Below are the code and all the weights of a small trained network. Each question names an input and a class and asks about switching units off, where a switched-off unit gives its printed mean instead of its output.

import numpy as np


def w(rows, s, z=0):
    codes = np.array(rows[::2]) - 128.0
    scale = np.full(codes.shape[1], s)
    scale[-1] = z or s
    return codes * scale


def norm(h):
    return h / np.sqrt((h * h).mean(-1, keepdims=True) + 1e-5)


def f(y):
    return np.maximum(y, 0)


def log_softmax(a):
    a = a - a.max(-1, keepdims=True)
    return a - np.log(np.exp(a).sum(-1, keepdims=True))


def net(x, mask):
    res = np.array(x, float).reshape(1, 3) / 4 @ E
    u = 0
    for l in range(4):
        y = f(norm(res) @ A[l][:, :-1].T + A[l][:, -1])
        res = res + np.where(mask[u : u + 6], y, B[l][:, -1]) @ B[l][:, :-1]
        u += 6
    return log_softmax(norm(res)[-1] @ U[:, :-1].T + U[:, -1])


A, B = {}, {}
E = w([
[115,162,154,112,189,147,187,167,88,112,80],'x0',
[4,119,179,157,126,92,155,82,162,77,107],'x1',
[93,98,126,190,121,76,114,134,173,138,67],'x2',
],0.015)
A[0] = w([
[151,162,109,80,210,179,233,145,69,147,139,45],'0.n0',
[108,66,120,110,131,94,135,125,104,175,67,2],'0.n1',
[150,104,66,115,42,130,10,124,123,161,179,35],'0.n2',
[218,103,59,139,94,137,80,155,133,164,146,111],'0.n3',
[137,69,115,202,123,78,116,130,175,127,72,79],'0.n4',
[201,164,67,98,145,140,100,186,109,184,93,69],'0.n5',
],0.012,0.0044)
B[0] = w([
[110,169,197,116,161,154,150,167,140,110,196,222],'0.n0',
[123,109,178,137,110,90,130,137,106,132,120,147],'0.n1',
[160,187,127,58,66,106,175,81,178,146,159,247],'0.n2',
[115,108,59,115,136,152,75,68,88,149,159,248],'0.n3',
[134,102,128,155,66,148,145,151,144,171,116,216],'0.n4',
[139,88,120,119,198,141,105,114,5,203,113,226],'0.n5',
],0.015,0.013)
A[1] = w([
[115,111,164,71,154,119,140,100,111,49,122,70],'1.n0',
[100,141,136,129,136,133,171,113,133,74,106,3],'1.n1',
[161,104,120,165,153,140,105,151,91,126,77,13],'1.n2',
[141,91,77,125,170,107,4,141,123,142,133,67],'1.n3',
[123,105,136,105,96,115,167,79,122,119,96,97],'1.n4',
[173,170,80,118,93,81,118,118,162,92,129,82],'1.n5',
],0.015,0.0044)
B[1] = w([
[90,195,83,147,185,90,98,124,140,135,175,213],'1.n0',
[175,171,82,216,125,155,53,108,173,131,180,190],'1.n1',
[151,197,107,134,108,1,80,199,155,216,172,155],'1.n2',
[152,53,36,170,139,173,247,30,92,133,116,232],'1.n3',
[117,121,128,149,159,134,19,179,182,117,135,253],'1.n4',
[44,139,210,40,91,104,88,37,188,114,168,228],'1.n5',
],0.0096,0.0054)
A[2] = w([
[98,145,122,80,144,171,164,173,128,109,98,30],'2.n0',
[184,107,11,72,131,199,126,135,68,139,136,49],'2.n1',
[171,71,86,114,172,139,90,64,123,149,128,137],'2.n2',
[149,124,79,73,108,73,134,93,165,110,114,20],'2.n3',
[166,177,177,114,167,160,180,163,116,80,110,2],'2.n4',
[151,160,122,95,158,154,171,144,95,93,157,63],'2.n5',
],0.012,0.0036)
B[2] = w([
[105,111,141,99,142,119,112,157,146,129,149,143],'2.n0',
[109,64,86,253,179,133,143,96,120,159,63,254],'2.n1',
[138,114,64,123,134,169,156,125,118,153,128,224],'2.n2',
[133,111,146,94,126,124,107,128,165,115,146,179],'2.n3',
[96,143,166,103,122,122,155,140,117,76,134,169],'2.n4',
[160,76,159,101,148,161,141,98,134,141,104,186],'2.n5',
],0.016,0.01)
A[3] = w([
[29,97,76,187,41,93,182,141,153,117,116,116],'3.n0',
[183,162,68,98,120,148,171,180,71,195,102,62],'3.n1',
[3,91,96,236,116,116,135,115,164,38,91,79],'3.n2',
[205,131,89,116,79,168,111,126,38,111,88,6],'3.n3',
[205,124,119,76,75,107,116,44,188,121,151,3],'3.n4',
[158,126,217,101,176,170,197,168,109,24,125,83],'3.n5',
],0.0076,0.003)
B[3] = w([
[168,105,111,89,133,179,127,120,80,2,61,248],'3.n0',
[160,215,123,198,67,89,134,113,62,127,155,196],'3.n1',
[198,106,86,183,107,116,117,167,103,146,81,254],'3.n2',
[119,139,145,127,139,130,168,104,70,157,62,166],'3.n3',
[72,160,149,9,142,124,159,92,177,85,84,230],'3.n4',
[58,139,209,70,172,162,213,137,210,60,136,212],'3.n5',
],0.0098,0.006)
U = w([
[170,164,165,140,89,41,158,215,68,185,117,1],'0',
[100,195,247,86,232,154,188,194,111,58,194,109],'1',
[113,114,115,19,16,124,122,70,247,103,164,155],'2',
[108,200,56,194,173,105,56,136,174,45,171,14],'3',
[185,57,50,123,183,165,176,61,42,201,136,244],'4',
[141,42,148,202,69,107,105,197,181,57,18,169],'5',
],0.013,0.0026)

Each question gives the input, the list of numbers given to net, and the class t.
The units are the neurons (one row each of A and B). Each row of codes is followed by its name. A weight is (code - 128) times the scale printed after its matrix; where a second scale follows, it is the last column's (A, B and U).
mask holds one flag per neuron, layer by layer. A switched-off neuron (its flag False) gives its mean, the last column of its row in B, instead of its output. The means were averaged over made-up inputs and are rounded, as every weight is.
A unit's drop is (log p(t) with every unit on - log p(t) with that unit switched off) / (log p(t) with every unit on - log p(t) with every unit switched off).
The circuit of an input: a set's keep is (log p(t) with only the set's units on - log p(t) with every unit switched off) / (log p(t) with every unit on - log p(t) with every unit switched off). Starting from the 12 units with the biggest drops (on a tie, the unit counted first), units are removed one at a time, each time the one whose removal leaves the highest keep (on an exact tie, the one counted first), for as long as the keep stays at least 0.8.
units of the circuit, in order: the units of the circuit, biggest drop first
k most important neurons: the k neurons with the biggest drops, biggest first
k most important neurons of layer l: the k neurons of layer l with the biggest drops, biggest first
drop when u is switched off: that unit's drop, to one decimal
input [-4,1,-8], class 2: units of the circuit, in order -> [0.n5]
input [-7,7,1], class 5: units of the circuit, in order -> [0.n2; 0.n3]
input [7,6,2], class 3: units of the circuit, in order -> [1.n1; 0.n5]
input [6,6,0], class 3: 3 most important neurons -> [1.n1; 0.n5; 1.n0]
input [-1,3,-3], class 3: 3 most important neurons -> [0.n5; 0.n3; 0.n2]
input [8,7,3], class 5: units of the circuit, in order -> [3.n2; 0.n5]
input [-8,8,1], class 5: units of the circuit, in order -> [0.n2; 0.n3]
input [-1,1,0], class 2: 3 most important neurons -> [0.n5; 2.n1; 0.n3]
input [-8,-4,3], class 2: 2 most important neurons -> [0.n2; 1.n5]
input [-1,4,-5], class 3: 4 most important neurons -> [0.n5; 0.n3; 0.n2; 0.n0]
input [-7,-3,6], class 2: drop when 0.n2 is switched off -> 1.3
input [8,-3,-2], class 1: drop when 0.n0 is switched off -> 0.6
input [-1,3,-2], class 3: 2 most important neurons -> [0.n5; 0.n3]
input [-8,-2,-1], class 2: most important neuron of layer 0 -> [0.n2]
input [5,-2,7], class 0: drop when 2.n1 is switched off -> 0.1
input [-7,5,3], class 2: 2 most important neurons -> [2.n1; 0.n5]
